Below are the code and all the weights of a small trained network. Each question names an input and a target symbol and asks about switching units off, where a switched-off unit gives its printed mean instead of its output.

import numpy as np


def w(rows, s, z=0):
    codes = np.array(rows[::2]) - 128.0
    scale = np.full(codes.shape[1], s)
    scale[-1] = z or s
    return codes * scale


def norm(h):
    return h / np.sqrt((h * h).mean(-1, keepdims=True) + 1e-5)


def f(y):
    return y / 2 * (1 + np.tanh(0.7978845608 * (y + 0.044715 * y**3)))


def softmax(a):
    e = np.exp(a - a.max(-1, keepdims=True))
    return e / e.sum(-1, keepdims=True)


def log_softmax(a):
    a = a - a.max(-1, keepdims=True)
    return a - np.log(np.exp(a).sum(-1, keepdims=True))


def net(x, mask):
    ids = ['βγδεζηθλμξπστφψ'.index(c) for c in x.split()]
    T = len(ids)
    res = E[ids] + P[:T]
    u = 0
    for l in range(3):
        r = norm(res)
        for j in range(2):
            rows = slice(2 * j, 2 * j + 2)
            q, k, v = (r @ M[l][rows].T for M in (Q, K, V))
            z = softmax(np.where(np.tri(T) > 0, q @ k.T / 2**0.5, -1e9)) @ v
            o = O[l][rows]
            res = res + np.where(mask[u + j], z, o[:, -1]) @ o[:, :-1]
        u += 2
        y = f(norm(res) @ A[l][:, :-1].T + A[l][:, -1])
        res = res + np.where(mask[u : u + 4], y, B[l][:, -1]) @ B[l][:, :-1]
        u += 4
    return log_softmax(norm(res)[-1] @ U[:, :-1].T + U[:, -1])


Q, K, V, O, A, B = {}, {}, {}, {}, {}, {}
E = w([
[154,154,77,127,73,135,118,140,117,79,195],'β',
[110,59,148,44,44,173,114,144,84,59,211],'γ',
[39,181,138,137,46,113,134,136,231,174,128],'δ',
[145,143,168,182,59,111,183,236,37,145,162],'ε',
[135,132,95,73,199,38,64,226,115,155,178],'ζ',
[225,179,94,228,161,202,90,160,75,146,159],'η',
[133,76,59,76,66,114,143,130,111,99,150],'θ',
[160,35,136,114,100,137,166,117,120,85,121],'λ',
[86,50,112,130,110,181,92,86,121,100,128],'μ',
[148,13,119,83,66,105,125,47,132,130,152],'ξ',
[127,117,41,19,80,152,94,64,122,131,199],'π',
[158,100,93,166,178,136,3,154,180,159,104],'σ',
[104,80,108,146,77,206,96,129,124,92,144],'τ',
[70,53,102,102,80,160,89,72,74,108,128],'φ',
[153,217,118,51,218,172,100,97,139,151,85],'ψ',
],0.02)
P = w([
[108,139,74,154,136,133,168,131,142,7,123],'0',
[105,91,70,60,78,165,105,175,110,126,109],'1',
[110,81,82,75,82,163,96,167,110,146,116],'2',
[109,86,98,73,95,164,97,163,112,149,118],'3',
[111,88,110,82,96,158,93,156,111,156,125],'4',
[110,99,117,89,96,160,80,157,110,161,127],'5',
[108,99,130,92,107,165,79,155,120,166,129],'6',
[106,101,141,101,122,161,80,149,111,165,135],'7',
[104,105,149,104,124,159,74,151,115,167,146],'8',
[100,104,165,107,135,163,77,149,125,169,141],'9',
[105,111,180,116,146,158,73,140,116,172,147],'10',
[99,102,194,119,152,159,65,137,126,175,148],'11',
],0.019)
Q[0] = w([
[25,4,206,53,15,233,140,53,53,66,245],'0.h0',
[96,191,82,214,127,55,197,112,140,118,104],'0.h0',
[125,114,107,158,85,67,153,88,121,98,108],'0.h1',
[136,194,83,199,193,71,160,170,175,169,63],'0.h1',
],0.011)
K[0] = w([
[142,183,244,170,149,91,118,161,144,247,103],'0.h0',
[123,100,102,102,67,132,167,123,113,132,110],'0.h0',
[130,105,100,97,89,152,132,99,101,171,149],'0.h1',
[119,73,55,94,106,150,154,102,116,52,137],'0.h1',
],0.016)
V[0] = w([
[42,149,105,215,85,203,137,97,254,174,163],'0.h0',
[151,104,42,107,215,155,107,41,136,143,165],'0.h0',
[92,98,164,8,48,210,84,117,101,108,230],'0.h1',
[129,59,130,118,110,19,108,15,161,123,139],'0.h1',
],0.0094)
O[0] = w([
[123,197,113,110,29,179,100,140,249,183,170,167],'0.h0',
[182,194,45,45,222,170,37,53,87,95,71,104],'0.h0',
[132,132,196,2,107,189,145,217,150,76,116,244],'0.h1',
[56,53,85,77,211,152,137,121,215,167,211,2],'0.h1',
],0.0088,0.0098)
A[0] = w([
[188,121,65,134,139,41,120,26,111,146,172,175],'0.n0',
[81,109,160,190,75,96,219,191,68,121,177,95],'0.n1',
[117,74,120,137,254,27,104,97,130,150,40,3],'0.n2',
[128,78,241,153,69,102,168,156,58,165,63,187],'0.n3',
],0.0084,0.011)
B[0] = w([
[59,119,117,123,117,154,96,217,125,121,102,142],'0.n0',
[135,34,150,67,126,51,130,3,155,126,156,163],'0.n1',
[145,147,130,155,125,189,179,149,171,125,180,129],'0.n2',
[113,160,90,84,109,98,83,139,119,162,131,245],'0.n3',
],0.014,0.012)
Q[1] = w([
[96,172,165,118,165,119,234,95,129,96,103],'1.h0',
[91,153,87,158,153,165,3,102,59,134,61],'1.h0',
[45,102,157,105,165,109,174,180,152,135,126],'1.h1',
[120,140,132,91,115,122,34,150,114,135,111],'1.h1',
],0.019)
K[1] = w([
[139,93,73,82,69,118,176,93,106,128,84],'1.h0',
[148,156,222,125,180,121,96,145,101,248,113],'1.h0',
[85,137,53,117,118,83,176,127,158,71,120],'1.h1',
[134,164,163,147,209,101,120,151,146,183,134],'1.h1',
],0.018)
V[1] = w([
[168,204,113,43,156,84,203,34,152,122,78],'1.h0',
[77,144,146,102,127,123,167,195,1,162,123],'1.h0',
[68,88,98,141,120,115,51,71,150,149,38],'1.h1',
[147,95,74,191,164,187,185,49,97,107,129],'1.h1',
],0.013)
O[1] = w([
[56,227,221,168,198,79,134,123,164,156,119,54],'1.h0',
[54,96,159,221,90,184,82,161,29,167,156,188],'1.h0',
[109,86,54,117,199,129,73,100,189,102,29,136],'1.h1',
[156,138,188,148,123,171,159,10,136,144,97,2],'1.h1',
],0.014,0.012)
A[1] = w([
[207,127,134,151,66,169,76,149,162,65,153,84],'1.n0',
[152,23,148,142,91,6,153,87,147,174,202,57],'1.n1',
[230,92,101,223,148,160,105,142,112,228,157,254],'1.n2',
[80,58,125,95,202,93,220,188,200,176,146,67],'1.n3',
],0.012,0.0074)
B[1] = w([
[170,142,97,138,159,102,152,147,157,158,7,238],'1.n0',
[70,178,83,140,88,111,90,105,147,103,24,187],'1.n1',
[121,131,141,41,31,111,90,96,120,105,123,254],'1.n2',
[150,162,142,117,165,112,103,68,29,215,175,152],'1.n3',
],0.017,0.0078)
Q[2] = w([
[118,170,136,32,108,133,72,180,157,180,95],'2.h0',
[107,216,148,7,117,129,81,178,149,166,86],'2.h0',
[36,87,174,5,96,161,19,154,92,133,98],'2.h1',
[180,70,140,242,147,126,244,100,130,76,156],'2.h1',
],0.019)
K[2] = w([
[129,122,87,199,151,138,232,95,133,57,210],'2.h0',
[143,143,114,199,135,133,246,80,129,19,194],'2.h0',
[138,174,99,196,127,102,248,86,128,22,164],'2.h1',
[130,86,148,36,103,112,18,202,123,205,73],'2.h1',
],0.019)
V[2] = w([
[88,38,173,83,208,242,90,147,146,55,103],'2.h0',
[155,55,168,34,178,100,1,180,106,230,104],'2.h0',
[56,41,55,32,132,107,123,184,205,144,185],'2.h1',
[86,8,177,183,224,65,180,110,110,91,110],'2.h1',
],0.014)
O[2] = w([
[155,144,168,222,127,162,84,144,176,80,163,152],'2.h0',
[202,178,138,166,151,19,70,215,109,178,141,69],'2.h0',
[130,84,165,123,156,116,3,99,143,178,197,244],'2.h1',
[134,109,153,180,74,28,119,56,148,17,177,5],'2.h1',
],0.017,0.012)
A[2] = w([
[80,137,103,15,147,150,166,197,63,214,46,44],'2.n0',
[98,191,146,45,106,124,68,180,148,64,59,254],'2.n1',
[98,110,111,184,75,149,210,102,123,9,160,112],'2.n2',
[83,97,60,64,66,146,97,133,135,137,84,146],'2.n3',
],0.015,0.0087)
B[2] = w([
[159,117,246,174,112,78,66,147,218,163,133,241],'2.n0',
[93,251,66,118,156,162,132,72,143,77,170,254],'2.n1',
[145,56,115,201,227,81,225,149,73,194,166,147],'2.n2',
[93,176,70,211,86,90,115,79,139,174,167,245],'2.n3',
],0.016,0.023)
U = w([
[168,171,92,118,148,97,190,144,100,132,148,140],'β',
[120,106,160,8,91,119,164,160,119,65,103,220],'γ',
[158,131,123,157,98,113,177,138,216,191,203,52],'δ',
[78,125,130,103,89,47,120,87,137,113,117,75],'ε',
[83,93,90,127,127,107,123,207,83,142,145,118],'ζ',
[215,149,136,136,68,165,136,68,56,178,133,127],'η',
[172,85,140,120,120,92,168,125,129,117,134,211],'θ',
[200,110,172,97,134,53,142,143,126,109,109,255],'λ',
[108,96,177,129,93,160,91,128,173,66,86,76],'μ',
[161,78,142,85,153,107,141,78,120,206,149,151],'ξ',
[137,181,94,68,124,139,147,73,129,120,186,1],'π',
[156,72,46,114,147,119,109,132,161,118,86,123],'σ',
[142,119,150,155,99,112,137,184,148,115,36,158],'τ',
[80,83,128,153,129,178,120,85,133,150,139,29],'φ',
[97,176,161,157,207,141,121,101,93,166,115,97],'ψ',
],0.012,0.0087)

Each question gives the input, a string of symbols that net reads in full, and the target symbol t.
The units are the heads (2 rows each of Q, K, V and O) and the neurons (one row each of A and B). Each row of codes is followed by its name. A weight is (code - 128) times the scale printed after its matrix; where a second scale follows, it is the last column's (O, A, B and U).
mask holds one flag per unit, layer by layer, with each layer's heads first. A switched-off unit (its flag False) gives its mean, the last column of its rows in O or B, instead of its output. The means were averaged over made-up inputs and are rounded, as every weight is.
A unit's drop is (log p(t) with every unit on - log p(t) with that unit switched off) / (log p(t) with every unit on - log p(t) with every unit switched off).
The circuit of an input: a set's keep is (log p(t) with only the set's units on - log p(t) with every unit switched off) / (log p(t) with every unit on - log p(t) with every unit switched off). Starting from the 12 units with the biggest drops (on a tie, the unit counted first), units are removed one at a time, each time the one whose removal leaves the highest keep (on an exact tie, the one counted first), for as long as the keep stays at least 0.8.
circuit, biggest first: the units of the circuit, biggest drop first
most important unit: the unit with the biggest drop
k most important neurons: the k neurons with the biggest drops, biggest first
k most important neurons of layer l: the k neurons of layer l with the biggest drops, biggest first
input τ ψ γ π η μ τ σ ψ, target δ: circuit, biggest first -> 2.n0, 2.n3
input η ε ζ φ θ ζ γ, target τ: circuit, biggest first -> 2.h1, 2.n0, 0.h1
input ξ δ δ γ, target λ: circuit, biggest first -> 2.h0, 0.h1, 1.n3
input δ φ δ γ σ η δ π, target ξ: circuit, biggest first -> 2.h1, 2.h0
input θ θ γ ξ ξ, target φ: most important unit -> 1.h1
input τ η η γ φ γ, target η: 2 most important neurons -> 0.n3, 0.n1
input σ η ζ β μ, target σ: circuit, biggest first -> 0.h1, 1.h1
input π ζ β λ σ λ ε, target ψ: circuit, biggest first -> 0.h0, 1.h0
input β λ φ, target γ: circuit, biggest first -> 1.h1, 2.h0, 0.h1
input δ π β η, target ξ: circuit, biggest first -> 2.h1, 2.h0, 0.h1
input μ ψ π μ ξ λ β γ ζ ζ ε π, target ε: 2 most important neurons -> 0.n1, 1.n1
input ψ γ θ, target β: 4 most important neurons -> 0.n3, 2.n2, 2.n0, 1.n2
input γ γ β, target ζ: circuit, biggest first -> 1.h1, 1.h0
input μ θ β π φ σ η, target π: 2 most important neurons of layer 2 -> 2.n0, 2.n1
input τ π η ξ λ η φ η μ λ, target η: circuit, biggest first -> 0.h1
input ζ ξ ξ β τ, target η: 3 most important neurons -> 0.n2, 0.n3, 1.n2
input λ π β β λ γ γ, target θ: 3 most important neurons -> 2.n2, 1.n2, 0.n3
input σ η ξ ψ δ γ ε δ σ θ, target σ: circuit, biggest first -> 1.h1, 1.h0
input η ζ γ ε ξ θ μ μ π γ θ λ, target τ: circuit, biggest first -> 2.h1, 0.h1
input μ μ η δ, target π: most important neuron -> 2.n0
input β δ β θ μ θ ξ π γ γ μ τ, target γ: 2 most important neurons -> 0.n3, 0.n1
input φ η δ τ θ σ μ μ μ π λ γ, target μ: 2 most important neurons of layer 0 -> 0.n3, 0.n1
input γ τ γ φ, target ζ: 2 most important neurons of layer 1 -> 1.n2, 1.n1
input γ ψ γ φ σ, target ζ: circuit, biggest first -> 1.h1, 0.h1
input ε λ μ λ μ λ, target ε: circuit, biggest first -> 0.n1, 0.h0, 1.n1
input θ φ ψ τ γ ζ ξ, target φ: 2 most important neurons -> 0.n3, 0.n1
input δ φ σ ξ ξ, target ξ: most important unit -> 0.h0
input η μ π β ε π γ δ γ θ β μ, target δ: 2 most important neurons -> 2.n0, 0.n0
input φ τ λ δ τ γ σ θ λ, target μ: 3 most important neurons -> 0.n3, 1.n2, 0.n1
